Below are the code and all the weights of a small trained network. Each question names an input and a class and asks about switching units off, where a switched-off unit gives its printed mean instead of its output.

import numpy as np


def w(rows, s, z=0):
    codes = np.array(rows[::2]) - 128.0
    scale = np.full(codes.shape[1], s)
    scale[-1] = z or s
    return codes * scale


def norm(h):
    return h / np.sqrt((h * h).mean(-1, keepdims=True) + 1e-5)


def f(y):
    return y / 2 * (1 + np.tanh(0.7978845608 * (y + 0.044715 * y**3)))


def log_softmax(a):
    a = a - a.max(-1, keepdims=True)
    return a - np.log(np.exp(a).sum(-1, keepdims=True))


def net(x, mask):
    res = np.array(x, float).reshape(1, 5) / 4 @ E
    u = 0
    for l in range(3):
        y = f(norm(res) @ A[l][:, :-1].T + A[l][:, -1])
        res = res + np.where(mask[u : u + 7], y, B[l][:, -1]) @ B[l][:, :-1]
        u += 7
    return log_softmax(norm(res)[-1] @ U[:, :-1].T + U[:, -1])


A, B = {}, {}
E = w([
[115,134,117,126,133,127,124,139,122,116,122,122],'x0',
[199,240,127,156,155,145,186,143,156,37,144,138],'x1',
[45,175,117,90,111,132,142,168,104,141,252,195],'x2',
[116,129,122,138,137,135,132,140,135,133,122,132],'x3',
[172,118,91,18,178,145,94,148,239,152,169,101],'x4',
],0.0034)
A[0] = w([
[78,44,144,127,59,130,73,76,137,175,132,95,82],'L0N0',
[168,99,158,178,155,156,66,44,135,110,82,26,125],'L0N1',
[131,106,160,109,191,142,133,78,153,102,40,81,1],'L0N2',
[98,189,82,73,101,113,132,197,96,153,220,210,163],'L0N3',
[151,125,113,1,190,142,127,212,222,150,98,95,71],'L0N4',
[190,212,142,142,138,143,182,154,184,1,123,148,73],'L0N5',
[85,160,175,143,64,127,142,147,31,99,115,114,74],'L0N6',
],0.0028,0.002)
B[0] = w([
[132,246,64,109,146,114,171,166,113,153,123,143,184],'L0N0',
[50,145,137,90,95,184,184,213,173,80,152,151,188],'L0N1',
[107,95,194,123,100,116,163,146,134,132,162,95,128],'L0N2',
[119,60,215,110,112,192,212,170,107,88,185,21,251],'L0N3',
[163,122,74,179,171,113,52,57,117,95,176,176,215],'L0N4',
[170,214,77,73,98,53,192,129,75,253,80,150,226],'L0N5',
[135,118,148,166,161,183,96,115,149,125,144,152,155],'L0N6',
],0.004,0.0027)
A[1] = w([
[172,122,99,76,165,84,100,106,212,143,146,84,70],'L1N0',
[161,89,135,139,117,119,126,90,172,117,26,68,2],'L1N1',
[107,100,117,113,127,101,148,161,183,110,119,132,21],'L1N2',
[188,95,117,151,126,119,122,140,175,95,8,68,95],'L1N3',
[96,133,171,253,88,111,142,129,65,91,68,186,67],'L1N4',
[64,68,108,113,102,92,56,112,121,200,89,121,34],'L1N5',
[70,41,127,71,132,142,77,133,80,187,127,144,49],'L1N6',
],0.0038,0.0007)
B[1] = w([
[88,114,113,197,134,166,72,80,106,95,110,160,224],'L1N0',
[94,181,190,109,126,164,134,204,76,128,211,104,168],'L1N1',
[118,130,144,169,110,140,179,94,155,136,143,150,127],'L1N2',
[47,84,201,105,102,153,177,182,50,127,254,112,204],'L1N3',
[142,75,73,129,183,128,36,49,215,125,147,134,254],'L1N4',
[205,221,84,86,102,83,199,134,162,146,92,131,198],'L1N5',
[189,172,143,144,110,112,161,169,141,110,63,120,220],'L1N6',
],0.0049,0.0026)
A[2] = w([
[95,127,116,201,104,99,136,68,98,145,100,166,106],'L2N0',
[165,174,107,142,163,126,150,100,99,103,152,140,215],'L2N1',
[151,179,111,81,145,156,110,152,182,162,176,170,237],'L2N2',
[139,97,60,140,151,133,3,50,155,90,140,136,113],'L2N3',
[136,179,70,106,94,100,172,136,126,188,51,110,204],'L2N4',
[143,89,126,163,163,106,104,76,115,130,121,147,117],'L2N5',
[189,244,117,117,132,91,179,120,128,138,73,127,7],'L2N6',
],0.0051,0.0011)
B[2] = w([
[188,101,82,105,189,141,75,85,196,97,107,114,156],'L2N0',
[140,76,106,104,110,122,49,141,165,220,63,139,200],'L2N1',
[97,98,159,223,120,109,109,87,101,100,36,116,216],'L2N2',
[136,93,60,179,204,196,63,19,186,115,110,142,254],'L2N3',
[209,168,108,107,112,31,156,169,135,137,54,219,228],'L2N4',
[105,158,67,90,148,170,109,111,154,71,119,123,156],'L2N5',
[168,99,93,48,55,3,175,190,121,160,52,174,244],'L2N6',
],0.0045,0.0044)
U = w([
[144,101,48,184,208,182,10,28,194,114,108,141,254],'0',
[207,163,87,95,80,2,154,208,120,187,32,184,80],'1',
[47,134,217,138,111,190,166,203,62,124,244,62,41],'2',
],0.0055,0.00029)

Each question gives the input, the list of numbers given to net, and the class t.
The units are the neurons (one row each of A and B). Each row of codes is followed by its name. A weight is (code - 128) times the scale printed after its matrix; where a second scale follows, it is the last column's (A, B and U).
mask holds one flag per neuron, layer by layer. A switched-off neuron (its flag False) gives its mean, the last column of its row in B, instead of its output. The means were averaged over made-up inputs and are rounded, as every weight is.
A unit's drop is (log p(t) with every unit on - log p(t) with that unit switched off) / (log p(t) with every unit on - log p(t) with every unit switched off).
The circuit of an input: a set's keep is (log p(t) with only the set's units on - log p(t) with every unit switched off) / (log p(t) with every unit on - log p(t) with every unit switched off). Starting from the 12 units with the biggest drops (on a tie, the unit counted first), units are removed one at a time, each time the one whose removal leaves the highest keep (on an exact tie, the one counted first), for as long as the keep stays at least 0.8.
units of the circuit, in order: the units of the circuit, biggest drop first
top k neurons: the k neurons with the biggest drops, biggest first
k most important neurons of layer l: the k neurons of layer l with the biggest drops, biggest first
drop of u: that unit's drop, to one decimal
input [8,2,5,-5,5], class 0: units of the circuit, in order -> [L0N4, L2N2]
input [-3,1,6,-2,-5], class 2: units of the circuit, in order -> [L0N3]
input [4,5,7,0,6], class 2: 3 most important neurons of layer 2 -> [L2N3, L2N0, L2N4]
input [4,-5,6,-2,-5], class 2: 3 most important neurons of layer 0 -> [L0N3, L0N5, L0N4]
input [5,2,8,-7,6], class 2: top 3 neurons -> [L0N3, L1N4, L2N3]
input [-4,-8,-7,-1,6], class 1: top 4 neurons -> [L1N5, L0N3, L1N4, L1N6]
input [6,-6,-3,3,-6], class 0: top 4 neurons -> [L1N4, L0N5, L0N6, L2N3]
input [6,7,-3,1,-8], class 0: top 2 neurons -> [L1N4, L1N5]
input [6,2,2,-5,-2], class 0: 2 most important neurons of layer 0 -> [L0N6, L0N1]
input [-5,4,2,-4,4], class 0: top 2 neurons -> [L0N4, L1N0]
input [-5,-2,2,3,2], class 0: 3 most important neurons of layer 0 -> [L0N5, L0N4, L0N1]
input [4,1,3,-7,2], class 2: top 2 neurons -> [L0N3, L1N4]
input [-5,-2,-7,-4,-2], class 2: drop of L2N1 -> 0.0
input [-3,3,6,2,2], class 2: drop of L0N3 -> 0.1
input [-5,2,-3,1,-6], class 0: drop of L1N4 -> 0.5
input [3,3,2,1,-4], class 0: drop of L1N4 -> 0.4
